Facts:
soken ξ [faro]
plibror ξ [bubim]
levek ξ [pasun]
gami ξ [vukul]
putre ξ [stapur]
delol ξ [skape]
tutri ξ [zodrer]
grido ξ [skuvapul]
deplal ξ [kladube]
nubegrus ξ [gralik]
kesir ξ [plovak]
kosta ξ [babrak]
nare ξ [zodrer]
zoskor ξ [zofel]
fitru ξ [plebri]
grifla ξ [skupa]
fistak ξ [valas]
salis ξ [tuste]
mele ξ [grogum]
gogugral ξ [laklagres]
nuvatal ξ [fivus]
vupu ξ [valas]
kladube ξ [vukul]
stozi ξ [babrak]
kobru ξ [plovak]
kanan ξ [grogum]
diskim ξ [pagurol]
flemek ξ [nuvatal]
peplek ξ [valas]
plokira ξ [gralik]
trunik ξ [pagurol]
brezar ξ [faro]
plagre ξ [fivus]
brakli ξ [valas]
gralik ξ [febri]
fludi ξ [grogum]
breplatrun ξ [kubrases]
tazuflus ξ [greder]
betrin ξ [lebe]
flogol ξ [triflu]
lasak ξ [lobor]
nastik ξ [nuvatal]
tomo ξ [valas]
zazul ξ [gevi]
nilel ξ [statol]
flotis ξ [plovak]
koflar ξ [segre]
bestas ξ [nustum]
tuste ξ [segre]
lutro ξ [babrak]
rifas ξ [babrak]
{drudus, godem, plibror, gami, lebe, brogrin, putre, flepe, kego, gevi, vomik, deplal, kesir, giskor, keran, foplum, graskos, grepil, kosta, fomin, ludu, segre, babrak, skadem, vukul, bubim, pasun, triflu, fitru, trustuskun, lilom, valas, grifla, gaflam, salis, plepur, gogugral, nuvatal, plidilon, vupu, moto, beklom, nustum, skuvapul, bridreme, kluzam, meklago, bogestom, kanan, gatral, diskim, naklu, skupa, gruzir, peplek, lobor, plokira, gralik, fludi, laklagres, tazuflus, betrin, sebra, flogol, faro, tomo, flotis, koflar, kubrases, domok, beflaska, demul, tuste, zofel, lutro} η a
{soken, levek, fivus, tutri, braze, klapes, drekibis, paklistil, pazom, trozin, pleplefla, gripli, fistak, zuvan, fumuk, mele, gulor, fluskam, kladube, stozi, kobru, brezar, moze, breplatrun, lasak, nilel, skevir, papli, pluposi, plebre, stistu} η c
{begrur, dradrar, plovak, delol, kladre, stonor, retor, statol, gruro, peskul, grido, tobrul, nubegrus, kisor, triflir, febri, flomos, stutipor, greder, nare, truper, klemeva, stapur, zoskor, didos, kikleflak, grogum, tepi, fitris, skape, flemek, trunik, trezum, plagre, brakli, grikiskam, pepilo, nastik, zazul, plebri, bestas, pluve, pagurol, legri, gopo, mudras, zodrer, rifas} η b
[drudus, gami, grido, nubegrus, kesir, pasun, vupu, gulor, skuvapul, lasak, koflar, bestas, demul, plebre] Ω g
[soken, godem, levek, putre, gevi, trozin, stutipor, babrak, fitru, fistak, meklago, kanan, trunik, breplatrun, flotis, rifas] Ω f
[plibror, begrur, braze, drekibis, gripli, fomin, greder, lilom, gatral, diskim, naklu, flemek, moze, flogol, tomo, nilel, pluposi, beflaska] Ω e
[dradrar, delol, stonor, retor, flepe, gruro, peskul, tutri, giskor, triflir, paklistil, pazom, pleplefla, foplum, grepil, kosta, ludu, segre, bubim, klemeva, zoskor, valas, zuvan, salis, fumuk, plepur, kikleflak, gogugral, tepi, nuvatal, moto, bridreme, kladube, stozi, kobru, gruzir, brezar, plagre, brakli, gralik, fludi, tazuflus, betrin, grikiskam, nastik, skevir, papli, pagurol, gopo, zodrer, tuste] Ω d
[brogrin, deplal, tobrul, nare, trustuskun, mele, plokira, zazul] Ω i
[skadem, vukul, grifla, plidilon, fitris, beklom, peplek, trezum, domok, lutro] Ω h
{drudus, godem, flepe, segre, skadem, nare, pasun, kikleflak, gruzir, gralik, lasak, zazul, demul, gopo} Δ 39
{soken, gami, retor, deplal, tobrul, paklistil, stutipor, moto, beklom, flemek, plokira, brezar, plagre, brakli, betrin, nilel} Δ 778
{plibror, levek, begrur, brogrin, peskul, pleplefla, gripli, foplum, fomin, babrak, zuvan, plepur, nuvatal, skuvapul, meklago, fludi, papli, pagurol, lutro, rifas} Δ 530
{dradrar, gruro, tutri, pazom, trozin, grepil, ludu, vukul, bubim, zoskor, trustuskun, fistak, mele, plidilon, vupu, fitris, gulor, diskim, trunik, moze, grikiskam, flogol, pluposi, koflar, zodrer} Δ 736
{putre, delol, grido, braze, nubegrus, valas, tepi, stozi, kobru, naklu, peplek, trezum, breplatrun} Δ 747
{stonor, fitru, lilom, grifla, salis, fumuk, gogugral, bridreme, kladube, gatral, nastik, tomo, skevir, bestas, domok, beflaska, plebre} Δ 752
{gevi, kesir, giskor, triflir, drekibis, kosta, greder, klemeva, kanan, tazuflus, flotis, tuste} Δ 125
{drudus, pazom, peplek} α plebri
{soken, dradrar, braze, ludu, zoskor, beklom, diskim} α lobor
{godem, betrin} α truper
{plibror, putre, skadem, stozi, tomo} α stistu
{levek, salis} α triflu
{gami, deplal, plepur} α fivus
{begrur, retor, flepe, gruro, peskul, fomin, kobru} α sebra
{brogrin, stonor, pleplefla, zuvan, meklago, gralik, demul} α zofel
{delol, foplum, trustuskun, mele, zodrer} α febri
{gevi, kosta, domok} α klapes
{tutri, bridreme, flemek} α didos
{grido} α gaflam
{tobrul, paklistil, klemeva, breplatrun, tuste} α nustum
{nubegrus, gopo} α kego
{kesir, fitru, lasak, papli} α keran
{giskor, drekibis, lilom, tazuflus, pagurol} α graskos
{triflir, grepil, segre} α lebe
{trozin, nare, kanan} α kladre
{gripli, valas, nastik} α grogum
{stutipor, vupu, naklu} α kluzam
{greder} α fluskam
{babrak, moze} α plovak
{vukul, fitris} α skape
{bubim, kikleflak} α pluve
{pasun, gogugral, tepi, gruzir, plokira, pluposi} α statol
{grifla, nuvatal} α laklagres
{fistak, trezum, beflaska} α mudras
{fumuk, gulor, koflar, lutro} α flomos
{plidilon, gatral, nilel, rifas} α legri
{moto, kladube, brezar} α skupa
{skuvapul, zazul} α vomik
{trunik} α faro
{plagre} α pepilo
{brakli, grikiskam, flotis} α stapur
{fludi} α bogestom
{flogol} α kubrases
{skevir, bestas, plebre} α kisor

Known rows:
[-6 -26 38 6 13 6 -32 -9 -8 9 -12 -18 13 12 21 21 -21 -1 11 5 22 -7 25 -4 14 19 21 12 15 2 -18 4 -20 15 -13 -20 4 -15 -3 -7 -4 12 1 -24 24 9 17]: pagurol
[3 0 -2 15 -11 -3 -6 5 -10 16 19 17 16 3 24 16 -40 -7 6 7 -23 8 5 5 -14 -5 -1 17 6 -26 -19 33 -4 8 -1 -4 -31 -29 -11 -6 3 -27 10 5 6 24 -18]: pasun
[2 6 5 6 -14 -1 3 7 -13 16 1 24 9 -6 11 12 -21 6 -19 1 -3 21 7 3 -21 -1 -8 -1 5 -24 -14 24 12 14 11 -9 -21 -38 4 -5 8 -23 15 21 2 13 -13]: ludu
[-16 -3 11 -2 -1 20 38 -31 -7 11 20 26 48 9 13 8 -24 6 -7 1 -6 42 -2 40 -21 -26 3 12 13 -50 24 18 47 26 -65 24 -15 -47 -48 -19 -15 -15 41 -19 20 -18 -8]: brogrin
[-3 6 -1 8 -10 -21 -6 0 -6 20 23 35 18 0 2 14 -37 -2 7 0 -20 10 13 5 10 5 -10 -3 5 -30 -39 11 12 7 -15 5 -21 -33 10 -3 3 -20 26 3 17 7 -19]: beklom
[-19 13 10 15 -17 4 -10 8 -17 3 11 19 16 6 11 7 -28 0 -7 8 3 29 7 8 -8 15 3 1 7 -30 -27 10 4 15 4 6 -19 -26 -7 -3 10 -25 41 -4 7 25 -35]: nuvatal
[-4 14 -21 26 -6 -10 -34 52 -10 -20 -9 19 -39 -41 -4 34 -17 -25 -1 14 -11 -13 -25 -21 23 45 -5 11 15 -7 -46 18 -30 -21 37 12 -9 31 17 -13 24 -8 20 34 -15 20 -53]: sebra
[2 18 -1 25 -19 -22 -41 36 -17 16 7 30 -15 -13 12 26 -10 1 -5 8 -32 -1 28 -25 6 33 -18 -1 -9 -8 -69 21 -33 6 57 -22 -35 -29 50 6 24 -28 2 37 -16 31 -23]: flepe
[-2 -6 36 1 9 -4 -15 -12 -13 11 -17 -17 3 8 7 16 -20 12 -2 -8 25 0 15 -11 -3 18 13 -1 18 -2 -7 3 -13 5 11 -18 2 -13 9 -14 0 23 -6 -19 19 4 25]: klemeva
[10 1 8 5 -9 -12 -4 5 -10 13 2 28 11 -12 -1 8 -23 1 -7 7 -7 24 0 2 -16 -6 0 -7 12 -15 -14 24 10 14 -2 -8 -8 -27 3 -2 14 -30 25 15 9 13 -26]: lilom
[-2 16 4 8 -14 -11 6 4 -14 11 4 29 8 -11 -3 10 -18 8 -15 -1 -9 26 3 -1 -20 2 -10 -6 9 -27 -12 19 11 7 11 2 -17 -27 8 -11 11 -16 20 16 1 6 -14]: tazuflus
[-23 12 36 3 0 -29 -21 -15 -17 5 3 -14 6 17 -17 7 -34 12 10 -16 21 8 14 -8 15 41 10 -17 22 -15 -27 -20 -12 -3 12 3 5 0 11 -18 -2 34 23 -45 29 5 12]: plagre
[0 19 6 3 -10 -8 7 2 -10 14 2 30 9 -10 -8 10 -12 8 -9 3 -13 26 4 0 -14 3 -7 -12 11 -27 -13 15 13 15 1 2 -11 -31 11 -10 13 -21 26 16 5 8 -19]: gogugral
[13 -29 18 -6 7 -19 -15 -12 2 18 -18 30 6 -37 -32 23 6 11 30 -4 -25 -4 5 -30 18 -8 -4 -10 21 -14 0 3 -5 -1 -17 -1 12 -27 34 -18 5 21 -12 8 17 -42 29]: stozi
[5 4 11 6 -10 -24 -6 8 -9 8 2 34 9 -16 -13 2 -13 6 -10 -1 -7 35 -7 -6 -22 -4 -2 -18 12 -12 -12 22 13 11 9 -4 -6 -19 6 -3 17 -26 28 15 9 9 -25]: fitru
[25 10 33 -19 28 -53 8 9 1 10 8 2 -14 34 -6 23 -2 27 -29 -27 1 10 0 11 -35 17 -2 3 21 45 -14 31 -8 37 10 -14 23 21 5 -22 -6 7 -10 -8 6 -8 6]: fistak
[2 10 -4 14 -12 -11 -1 6 -13 11 19 20 12 -1 11 16 -33 -1 5 3 -28 15 -3 5 -15 -2 -3 10 9 -30 -15 28 -4 1 5 2 -28 -18 -9 -12 5 -21 14 6 4 18 -17]: drudus
[-13 2 -17 17 1 3 -7 29 -5 -29 -7 18 -19 -33 -5 24 -27 -25 -6 8 4 5 -45 5 8 23 2 19 24 -19 -10 19 1 -19 -5 28 -1 35 -26 -21 10 -2 34 12 -4 -3 -48]: kluzam
[2 21 0 4 -9 -6 10 4 -10 12 2 27 5 -11 -4 13 -16 6 -4 6 -16 22 -2 0 -8 5 -6 -9 16 -28 -12 15 6 9 2 5 -11 -26 8 -15 13 -18 26 17 4 9 -23]: grifla

Rows:
No name comes twice in this set of rows, the named rows included.
[17 -13 -9 7 -5 -14 1 0 -5 13 -8 53 7 -57 -20 21 4 1 2 0 -34 12 -9 -17 -8 -20 -16 -7 8 -33 3 28 14 -10 -4 1 -18 -37 19 -14 13 -7 -3 43 -2 -34 7] => kosta
[17 -12 -9 8 1 -14 -5 -3 -4 15 4 57 12 -50 -23 26 10 -2 20 5 -58 12 -7 -14 5 -18 -11 -4 8 -38 -2 24 -1 -5 -17 6 -19 -38 15 -17 12 -12 2 30 -1 -33 3] => lutro
[21 -69 1 18 1 -4 -37 11 8 10 -4 50 20 -55 4 24 -6 -23 15 15 -20 -1 -3 -10 5 -33 1 14 -1 -7 -14 43 11 2 -37 -16 -16 -35 -2 10 8 -33 -1 33 9 -29 -8] => babrak
[-1 -24 38 4 10 -41 -39 -10 -6 7 3 -4 11 6 -15 7 -31 2 13 -15 21 2 12 -9 13 21 14 -10 17 9 -29 1 -6 -1 -5 -14 8 2 8 -4 -3 20 10 -35 35 -6 15] => stutipor
[18 -40 34 3 20 -36 -39 -15 -3 8 -16 21 9 -42 -36 18 16 7 28 -11 -20 3 -2 -32 6 -4 13 -14 19 0 4 12 -17 -8 -5 -17 11 -12 19 -15 8 26 -19 -6 19 -42 41] => rifas
[28 -7 4 -8 26 -13 12 21 23 17 22 18 0 38 36 37 -21 -8 -28 5 -3 -9 16 46 3 11 -10 24 2 33 -46 41 16 50 -55 -13 4 -8 -8 -1 -15 -42 14 26 13 7 -39] => valas
[-28 -15 11 14 -1 19 -27 22 -12 -29 -22 -29 -20 -6 11 23 -48 -20 3 6 47 -12 -28 -4 17 34 21 31 35 -2 -10 1 -20 -14 6 19 17 47 -29 -18 1 22 27 -31 11 17 -30] => fivus

Now the same nodes, written a new way:
Known rows:
[2 36 -19 -4 -7 31 18 -8 -25 13 -4 33 17]: stonor
[-1 -22 -14 -13 -15 36 3 -34 -54 27 13 36 -17]: begrur
[0 -16 -59 -46 -14 -8 13 -30 14 -7 -12 -13 4]: kluzam
[5 21 -87 20 -54 3 64 65 15 26 5 20 -40]: peplek
[10 37 -23 9 12 23 15 -8 -15 -2 5 0 -3]: kikleflak
[-5 35 -26 42 17 11 35 3 -15 4 -52 -34 28]: braze
[-8 25 -33 -13 3 25 31 10 0 -4 -28 33 2]: bridreme
[41 -33 44 27 -3 19 -10 35 9 15 -3 4 14]: stozi
[-9 -51 -14 12 -29 32 12 -4 2 19 -13 37 -15]: fludi
[-1 -15 -58 -45 -14 -8 15 -27 13 -6 -12 -13 4]: graskos
[-2 21 -27 13 -5 34 12 -22 -25 18 -8 17 4]: stutipor
[48 -18 21 -4 6 11 4 35 -21 15 12 22 -9]: kobru
[0 -19 -15 10 -18 28 14 18 15 12 -13 32 -14]: deplal
[19 -18 -41 -33 -13 -19 11 -37 -17 13 -20 -29 35]: fluskam
[-3 13 -2 1 -37 28 17 8 -9 17 4 21 27]: bestas
[-8 13 -24 65 -7 26 19 -12 8 5 -11 -24 4]: zoskor
[-5 -63 15 14 -14 44 -14 -9 11 19 -18 33 -13]: babrak
[-3 -11 -22 5 -12 26 20 13 9 6 -13 30 -12]: betrin
[-35 21 -46 30 -6 32 35 -2 8 5 -55 -7 2]: beklom

Rows:
No name comes twice in this set of rows, the named rows included.
[22 4 -12 -8 20 26 4 -13 -36 -1 31 12 -36] => gruro
[-7 -35 -24 -28 -3 33 15 -11 -34 11 -6 44 -37] => fomin
[-3 -5 -81 18 -52 -8 69 48 8 14 18 9 -49] => vupu
[-5 -27 -17 12 -6 21 19 -27 -51 30 -35 8 11] => gripli
[-14 -14 -22 18 -16 34 11 -42 -36 25 -7 24 4] => pagurol
[18 13 -21 -31 29 19 18 22 -10 -17 8 28 -43] => flepe
[-15 -5 -29 50 -3 22 26 14 28 -4 -28 -23 -18] => diskim
[-4 4 -19 -4 -24 31 19 31 12 16 -22 28 -3] => grifla
[-15 -44 -22 8 -26 33 16 -6 -6 19 -17 31 -18] => plibror
[-10 8 -33 -6 6 25 27 0 -6 -3 -24 26 -12] => moto
[1 -22 -15 -10 -10 36 6 -38 -52 24 14 43 -15] => peskul
[2 25 -33 -4 25 19 27 17 4 -19 -14 7 -26] => gruzir
[18 -20 -1 19 -12 15 16 9 -21 26 -20 17 19] => brezar

Now the same nodes, written a new way:
Known rows:
[-1 15 45 28 17 1 -36 -14 -16 -9 24 -25 -16]: bubim
[4 -3 0 3 -43 -26 46 -27 9 34 -35 72 20]: pluve
[-13 -28 -31 -44 -3 -31 -8 47 -14 -16 17 -27 -7]: kobru
[23 -18 -13 47 -28 -18 24 -74 6 -3 -27 57 6]: sebra
[-28 21 27 -31 3 -6 7 20 -22 10 18 -18 -13]: gruro
[15 22 10 14 11 2 -17 -8 0 -24 17 -26 -32]: moto
[-3 7 32 24 42 7 16 -14 -13 -34 10 -36 2]: godem
[-3 -27 -26 -9 15 28 -8 -56 23 -17 21 -39 8]: kanan
[-37 14 -27 -23 -33 17 -11 15 -6 30 -6 -14 -54]: stonor
[-35 -34 -44 -13 88 10 33 103 7 -5 48 38 -4]: fistak
[7 11 5 10 9 6 -28 -18 3 -14 25 -25 -26]: foplum
[3 9 23 9 21 -2 -17 -23 -13 -25 32 -28 -18]: grepil
[16 10 -22 12 -9 40 -36 -12 21 -11 3 -20 -23]: lilom
[9 12 17 7 28 7 -22 -25 -27 -20 21 -24 -11]: trustuskun
[-27 31 46 -5 -15 4 -32 37 -4 43 3 -12 -16]: pagurol
[-17 16 2 -28 13 33 8 21 -12 26 -19 -14 19]: trezum
[-30 -5 9 34 35 24 22 -26 -47 -38 -8 -38 -14]: demul
[-10 26 19 -52 20 -11 31 17 -40 -12 16 -19 1]: nare
[16 3 -18 -12 8 2 -8 -37 5 -32 28 -32 -24]: fludi

Rows:
No name comes twice in this set of rows, the named rows included.
[-31 32 63 -6 -3 -5 -22 37 -20 33 11 -15 -7] => zodrer
[51 33 18 7 40 30 -14 10 24 -18 -7 -24 31] => beklom
[36 24 46 -4 32 -6 -27 -7 21 -22 42 -27 12] => ludu
[-5 25 70 40 23 -7 -33 -3 -31 -12 20 -28 -14] => segre
[23 -8 23 73 -32 -18 -4 -60 9 19 -34 64 14] => faro
[-23 21 32 -32 4 -9 7 23 -17 11 20 -16 -8] => grikiskam
[-25 -25 5 -10 19 -18 1 68 -11 -3 -3 -28 21] => trozin
[-7 -3 -3 -18 -1 -33 -18 82 -11 -5 3 -18 -13] => paklistil
[10 1 2 -4 23 17 5 -28 -15 -45 24 -27 -1] => flogol
[-4 -18 -18 -47 13 -32 -4 50 -33 -20 13 -24 10] => mele
[15 12 -19 10 -9 17 -41 -15 25 -3 14 -23 -39] => bridreme
[-23 -39 -17 -27 -8 3 -43 51 -7 11 11 -15 24] => drekibis
[-16 -13 16 31 11 35 -47 -32 20 17 10 -30 9] => gevi

